Below is a small trained network, with its code and all its weights. Each question gives an input and a class and asks what happens when units are switched off, that is, made to give their printed mean instead of their output.

import numpy as np


def w(rows, s, z=0):
    codes = np.array(rows[::2]) - 128.0
    scale = np.full(codes.shape[1], s)
    scale[-1] = z or s
    return codes * scale


def norm(h):
    return h / np.sqrt((h * h).mean(-1, keepdims=True) + 1e-5)


def f(y):
    return np.maximum(y, 0)


def log_softmax(a):
    a = a - a.max(-1, keepdims=True)
    return a - np.log(np.exp(a).sum(-1, keepdims=True))


def net(x, mask):
    res = np.array(x, float).reshape(1, 6) / 4 @ E
    u = 0
    for l in range(4):
        y = f(norm(res) @ A[l][:, :-1].T + A[l][:, -1])
        res = res + np.where(mask[u : u + 6], y, B[l][:, -1]) @ B[l][:, :-1]
        u += 6
    return log_softmax(norm(res)[-1] @ U[:, :-1].T + U[:, -1])


A, B = {}, {}
E = w([
[255,135,141,162,125,109,153],'x0',
[158,97,104,103,59,159,37],'x1',
[101,122,77,201,16,121,215],'x2',
[129,63,125,98,80,124,133],'x3',
[139,145,113,107,90,63,92],'x4',
[101,97,222,170,132,129,91],'x5',
],0.0077)
A[0] = w([
[202,18,109,117,143,81,70,252],'0.n1',
[138,164,134,100,165,211,96,23],'0.n2',
[101,152,162,86,73,181,89,222],'0.n3',
[177,146,68,180,114,112,115,26],'0.n4',
[161,44,142,123,40,141,145,113],'0.n5',
[98,171,114,102,255,193,112,14],'0.n6',
],0.0069,0.002)
B[0] = w([
[129,191,175,128,156,12,181,251],'0.n1',
[186,40,84,202,190,98,86,186],'0.n2',
[106,229,232,160,143,99,113,219],'0.n3',
[115,125,194,107,113,248,102,171],'0.n4',
[173,197,190,115,185,134,138,212],'0.n5',
[132,89,22,254,172,155,33,254],'0.n6',
],0.0052,0.0041)
A[1] = w([
[126,145,112,56,215,180,93,65],'1.n1',
[88,77,132,94,254,144,47,59],'1.n2',
[84,64,212,116,133,100,128,2],'1.n3',
[107,155,192,148,118,130,186,120],'1.n4',
[84,65,191,121,142,164,115,12],'1.n5',
[44,193,80,143,102,32,134,142],'1.n6',
],0.007,0.0019)
B[1] = w([
[190,34,98,132,254,170,60,198],'1.n1',
[72,62,126,153,153,112,176,255],'1.n2',
[141,153,145,108,137,215,102,164],'1.n3',
[94,121,85,88,129,133,191,186],'1.n4',
[95,239,158,8,99,95,82,156],'1.n5',
[113,201,6,85,48,145,119,215],'1.n6',
],0.0091,0.0054)
A[2] = w([
[146,137,165,222,117,118,2,204],'2.n1',
[142,137,102,42,55,97,129,8],'2.n2',
[217,161,114,37,126,107,60,40],'2.n3',
[181,98,85,27,81,46,87,212],'2.n4',
[186,134,169,137,207,122,140,157],'2.n5',
[131,73,101,102,58,154,114,94],'2.n6',
],0.0074,0.0016)
B[2] = w([
[103,55,106,150,7,65,192,238],'2.n1',
[64,59,111,161,150,77,80,199],'2.n2',
[73,174,136,26,144,80,110,210],'2.n3',
[173,108,176,92,254,167,197,223],'2.n4',
[94,38,56,140,31,141,142,253],'2.n5',
[150,197,96,109,211,141,102,160],'2.n6',
],0.0079,0.0042)
A[3] = w([
[152,112,68,124,51,173,134,207],'3.n1',
[173,126,151,151,150,158,248,108],'3.n2',
[125,149,28,108,148,158,121,253],'3.n3',
[36,78,194,64,121,184,115,62],'3.n4',
[106,126,192,114,90,108,86,167],'3.n5',
[160,93,136,165,92,126,185,69],'3.n6',
],0.011,0.0033)
B[3] = w([
[128,169,165,83,183,185,180,198],'3.n1',
[255,128,26,98,89,181,17,192],'3.n2',
[78,78,223,139,107,168,157,255],'3.n3',
[212,201,117,228,125,138,21,189],'3.n4',
[110,183,168,202,93,34,167,168],'3.n5',
[185,151,90,115,96,84,117,170],'3.n6',
],0.0079,0.0088)
U = w([
[157,107,189,94,143,196,146,18],'0',
[43,159,76,110,70,187,188,154],'1',
[138,114,132,22,188,78,120,98],'2',
[119,1,93,189,190,131,87,253],'3',
[120,181,179,206,94,107,46,74],'4',
[161,117,182,127,58,37,180,115],'5',
[243,132,41,103,77,164,125,124],'6',
],0.016,0.0027)

Each question gives the input, the list of numbers given to net, and the class t.
The units are the neurons (one row each of A and B). Each row of codes is followed by its name. A weight is (code - 128) times the scale printed after its matrix; where a second scale follows, it is the last column's (A, B and U).
mask holds one flag per neuron, layer by layer. A switched-off neuron (its flag False) gives its mean, the last column of its row in B, instead of its output. The means were averaged over made-up inputs and are rounded, as every weight is.
A unit's drop is (log p(t) with every unit on - log p(t) with that unit switched off) / (log p(t) with every unit on - log p(t) with every unit switched off).
The circuit of an input: a set's keep is (log p(t) with only the set's units on - log p(t) with every unit switched off) / (log p(t) with every unit on - log p(t) with every unit switched off). Starting from the 12 units with the biggest drops (on a tie, the unit counted first), units are removed one at a time, each time the one whose removal leaves the highest keep (on an exact tie, the one counted first), for as long as the keep stays at least 0.8.
units of the circuit, in order: the units of the circuit, biggest drop first
unit that matters most: the unit with the biggest drop
top k neurons: the k neurons with the biggest drops, biggest first
top k neurons in layer l: the k neurons of layer l with the biggest drops, biggest first
drop of u: that unit's drop, to one decimal
input [-2,-3,1,4,7,8], class 4: top 2 neurons : (3.n4; 1.n3)
input [1,-8,6,3,0,2], class 6: unit that matters most : 3.n2
input [1,8,-6,-1,6,7], class 5: units of the circuit, in order : (2.n1; 3.n5)
input [0,-5,-1,7,5,4], class 4: units of the circuit, in order : (1.n3; 3.n4)
input [-2,2,-2,-4,6,-3], class 2: top 2 neurons : (2.n3; 2.n4)
input [7,-6,-6,1,2,4], class 6: units of the circuit, in order : (3.n2; 2.n2; 3.n3)
input [-2,-3,3,-3,-8,7], class 4: units of the circuit, in order : (3.n4; 1.n5)
input [-1,3,-3,-3,3,-7], class 2: top 3 neurons in layer 2 : (2.n3; 2.n2; 2.n4)
input [0,1,-4,4,1,-8], class 2: top 2 neurons : (0.n1; 2.n3)
input [7,7,-3,-5,-7,-7], class 0: units of the circuit, in order : (2.n3; 3.n3)
input [1,-8,0,6,0,-8], class 6: top 2 neurons : (3.n2; 2.n4)
input [4,1,-2,8,-1,-4], class 2: top 2 neurons : (2.n3; 1.n2)
input [-5,-3,-4,0,7,3], class 4: top 2 neurons in layer 0 : (0.n3; 0.n2)
input [-3,2,2,-5,5,2], class 1: units of the circuit, in order : (1.n6)
input [-7,-6,-4,2,4,6], class 4: top 2 neurons : (3.n4; 1.n5)
input [-8,7,-3,4,-2,0], class 4: top 2 neurons : (3.n4; 0.n3)
input [-4,-4,-6,5,-3,6], class 4: top 2 neurons in layer 3 : (3.n4; 3.n5)
input [1,7,6,6,5,-5], class 2: top 2 neurons in layer 0 : (0.n5; 0.n6)
input [5,1,-4,-3,3,-5], class 2: top 3 neurons : (2.n3; 0.n1; 1.n2)
input [7,-8,8,8,5,-5], class 6: units of the circuit, in order : (3.n2)
input [4,4,2,6,0,-6], class 2: top 3 neurons : (2.n3; 1.n2; 2.n2)
input [1,-7,2,4,0,8], class 6: top 2 neurons : (3.n2; 1.n4)
input [7,-6,-5,-7,-3,8], class 3: top 2 neurons in layer 1 : (1.n6; 1.n2)
input [8,-7,2,7,-3,1], class 6: drop of 3.n2 : 0.2
input [-2,-2,-1,4,2,2], class 4: drop of 3.n4 : 0.4
input [3,-5,3,2,4,6], class 6: drop of 0.n2 : 0.0
input [5,-6,-4,-1,2,-5], class 3: unit that matters most : 2.n5
input [-8,4,8,6,-8,7], class 4: drop of 3.n4 : 0.5
input [3,5,2,-8,2,-4], class 0: top 2 neurons in layer 0 : (0.n3; 0.n1)
